Below are the code and all the weights of a small trained network. Each question names an input and a class and asks about switching units off, where a switched-off unit gives its printed mean instead of its output.

import numpy as np


def w(rows, s, z=0):
    codes = np.array(rows[::2]) - 128.0
    scale = np.full(codes.shape[1], s)
    scale[-1] = z or s
    return codes * scale


def f(y):
    return np.maximum(y, 0)


def log_softmax(a):
    a = a - a.max(-1, keepdims=True)
    return a - np.log(np.exp(a).sum(-1, keepdims=True))


def net(x, mask):
    res = np.array(x, float).reshape(1, 5) / 4 @ E
    y = f(res @ A[0][:, :-1].T + A[0][:, -1])
    res = res + np.where(mask, y, B[0][:, -1]) @ B[0][:, :-1]
    return log_softmax(res[-1] @ U[:, :-1].T + U[:, -1])


A, B = {}, {}
E = w([
[7,137,160,102,123,191,127],'x0',
[79,55,33,176,172,142,71],'x1',
[149,142,54,67,235,187,206],'x2',
[145,116,77,53,90,93,132],'x3',
[206,50,192,138,113,208,30],'x4',
],0.011)
A[0] = w([
[165,160,144,121,203,225,139,6],'n0',
[145,81,13,110,195,95,109,148],'n1',
[37,202,160,139,96,14,149,102],'n2',
[60,143,107,89,199,249,126,113],'n3',
[24,138,103,141,109,108,124,148],'n4',
[164,239,139,51,177,128,176,178],'n5',
[60,189,162,224,192,139,146,68],'n6',
],0.014,0.0021)
B[0] = w([
[161,83,145,175,113,224,199,195],'n0',
[177,99,7,187,119,116,110,249],'n1',
[73,239,106,159,9,137,135,252],'n2',
[21,5,167,79,75,162,206,234],'n3',
[80,99,136,63,176,38,81,223],'n4',
[210,158,170,46,198,100,159,234],'n5',
[82,187,153,213,236,158,79,213],'n6',
],0.016)
U = w([
[185,87,179,150,82,140,7,254],'0',
[105,223,102,120,85,74,118,128],'1',
[56,105,85,91,144,86,128,89],'2',
[159,109,15,151,144,99,118,121],'3',
[84,170,119,178,186,116,97,109],'4',
[194,174,116,80,162,111,176,160],'5',
[113,91,123,128,140,164,160,37],'6',
],0.011,0.0053)

Each question gives the input, the list of numbers given to net, and the class t.
The units are the neurons (one row each of A and B). Each row of codes is followed by its name. A weight is (code - 128) times the scale printed after its matrix; where a second scale follows, it is the last column's (A, B and U).
mask holds one flag per neuron, in row order. A switched-off neuron (its flag False) gives its mean, the last column of its row in B, instead of its output. The means were averaged over made-up inputs and are rounded, as every weight is.
A unit's drop is (log p(t) with every unit on - log p(t) with that unit switched off) / (log p(t) with every unit on - log p(t) with every unit switched off).
The circuit of an input: a set's keep is (log p(t) with only the set's units on - log p(t) with every unit switched off) / (log p(t) with every unit on - log p(t) with every unit switched off). Starting from all 7 units, units are removed one at a time, each time the one whose removal leaves the highest keep (on an exact tie, the one counted first), for as long as the keep stays at least 0.8.
units of the circuit, in order: the units of the circuit, biggest drop first
unit that matters most: the unit with the biggest drop
top k neurons: the k neurons with the biggest drops, biggest first
drop of u: that unit's drop, to one decimal
input [6,-6,4,4,0], class 5: unit that matters most : n5
input [-8,-3,-3,-4,2], class 0: top 3 neurons : [n2; n5; n1]
input [0,4,8,2,-2], class 6: top 2 neurons : [n3; n0]
input [-1,-5,-1,6,4], class 5: top 4 neurons : [n2; n3; n1; n6]
input [7,-1,1,-5,-8], class 4: top 4 neurons : [n6; n2; n4; n3]
input [3,-2,-4,2,4], class 0: units of the circuit, in order : [n2; n3]
input [0,-1,8,-6,-6], class 6: top 3 neurons : [n3; n0; n6]
input [-1,0,-2,1,2], class 0: top 2 neurons : [n2; n1]
input [-5,6,-5,-6,-8], class 1: top 3 neurons : [n2; n0; n3]
input [7,1,1,-4,1], class 6: top 3 neurons : [n3; n0; n2]
input [0,-5,1,-7,8], class 6: drop of n3 : -0.2
input [2,8,-1,4,-6], class 3: drop of n1 : 6.3
input [-2,6,0,-3,-8], class 4: drop of n2 : 0.1
input [-1,3,7,0,-4], class 3: unit that matters most : n1
